Below is a small trained network, with its code and all its weights. Each question gives an input and a class and asks what happens when units are switched off, that is, made to give their printed mean instead of their output.

import numpy as np


def w(rows, s, z=0):
    codes = np.array(rows[::2]) - 128.0
    scale = np.full(codes.shape[1], s)
    scale[-1] = z or s
    return codes * scale


def f(y):
    return np.maximum(y, 0)


def log_softmax(a):
    a = a - a.max(-1, keepdims=True)
    return a - np.log(np.exp(a).sum(-1, keepdims=True))


def net(x, mask):
    res = np.array(x, float).reshape(1, 8) / 4 @ E
    y = f(res @ A[0][:, :-1].T + A[0][:, -1])
    res = res + np.where(mask, y, B[0][:, -1]) @ B[0][:, :-1]
    return log_softmax(res[-1] @ U[:, :-1].T + U[:, -1])


A, B = {}, {}
E = w([
[144,178,24],'x0',
[128,128,131],'x1',
[128,130,127],'x2',
[130,128,130],'x3',
[125,129,128],'x4',
[132,129,128],'x5',
[26,123,77],'x6',
[213,2,95],'x7',
],0.009)
A[0] = w([
[9,193,43,96],'N0',
[128,60,68,47],'N1',
[165,25,29,132],'N2',
[172,132,118,63],'N3',
[129,203,215,70],'N4',
[201,89,191,97],'N5',
[114,139,156,2],'N6',
[126,76,71,47],'N7',
[91,194,195,161],'N8',
[93,132,254,156],'N9',
[172,25,180,94],'N10',
[228,211,131,118],'N11',
],0.0094,0.0082)
B[0] = w([
[205,246,188,254],'N0',
[37,203,35,150],'N1',
[76,50,134,222],'N2',
[28,77,114,136],'N3',
[146,45,152,186],'N4',
[207,171,208,185],'N5',
[181,35,5,128],'N6',
[55,195,2,143],'N7',
[49,78,73,238],'N8',
[67,58,65,226],'N9',
[232,172,215,194],'N10',
[4,36,45,199],'N11',
],0.009,0.0082)
U = w([
[134,12,92,126],'0',
[67,161,31,251],'1',
[255,239,176,26],'2',
],0.0097,0.0028)

Each question gives the input, the list of numbers given to net, and the class t.
The units are the neurons (one row each of A and B). Each row of codes is followed by its name. A weight is (code - 128) times the scale printed after its matrix; where a second scale follows, it is the last column's (A, B and U).
mask holds one flag per neuron, in row order. A switched-off neuron (its flag False) gives its mean, the last column of its row in B, instead of its output. The means were averaged over made-up inputs and are rounded, as every weight is.
A unit's drop is (log p(t) with every unit on - log p(t) with that unit switched off) / (log p(t) with every unit on - log p(t) with every unit switched off).
The circuit of an input: a set's keep is (log p(t) with only the set's units on - log p(t) with every unit switched off) / (log p(t) with every unit on - log p(t) with every unit switched off). Starting from all 12 units, units are removed one at a time, each time the one whose removal leaves the highest keep (on an exact tie, the one counted first), for as long as the keep stays at least 0.8.
units of the circuit, in order: the units of the circuit, biggest drop first
top k neurons: the k neurons with the biggest drops, biggest first
drop of u: that unit's drop, to one decimal
input [4,8,3,-6,1,3,4,7], class 1: units of the circuit, in order -> (N1)
input [1,-1,6,-3,1,-6,8,-8], class 2: top 2 neurons -> (N0, N11)
input [-1,6,-1,-5,8,-7,-4,4], class 2: top 4 neurons -> (N10, N5, N8, N9)
input [-1,1,-6,-2,0,-2,-8,-5], class 0: units of the circuit, in order -> (N4, N0)
input [-5,-3,5,-1,8,7,-4,2], class 2: top 2 neurons -> (N10, N5)
input [-5,2,4,-7,-7,7,-3,-6], class 0: units of the circuit, in order -> (N4, N0)
input [-7,0,-3,5,-5,-5,-2,2], class 2: top 3 neurons -> (N10, N5, N11)
input [-4,0,7,6,-8,8,-4,-6], class 0: top 2 neurons -> (N4, N0)
input [-3,-8,-6,2,1,0,0,1], class 2: top 4 neurons -> (N11, N8, N2, N4)
input [-4,-3,7,-4,0,-8,0,1], class 2: top 3 neurons -> (N11, N2, N8)
input [3,7,-2,-5,0,6,5,8], class 1: top 2 neurons -> (N1, N7)
input [-6,0,-4,2,5,-4,-1,-6], class 0: top 2 neurons -> (N4, N0)
input [4,1,-5,-2,5,8,5,8], class 1: drop of N1 -> 1.0
input [6,8,1,-6,1,3,4,-7], class 2: drop of N0 -> 0.9
input [-8,-6,7,-3,-4,-3,-7,-8], class 0: drop of N4 -> 0.1
input [-6,-8,-3,6,3,1,-3,3], class 2: units of the circuit, in order -> (N10)
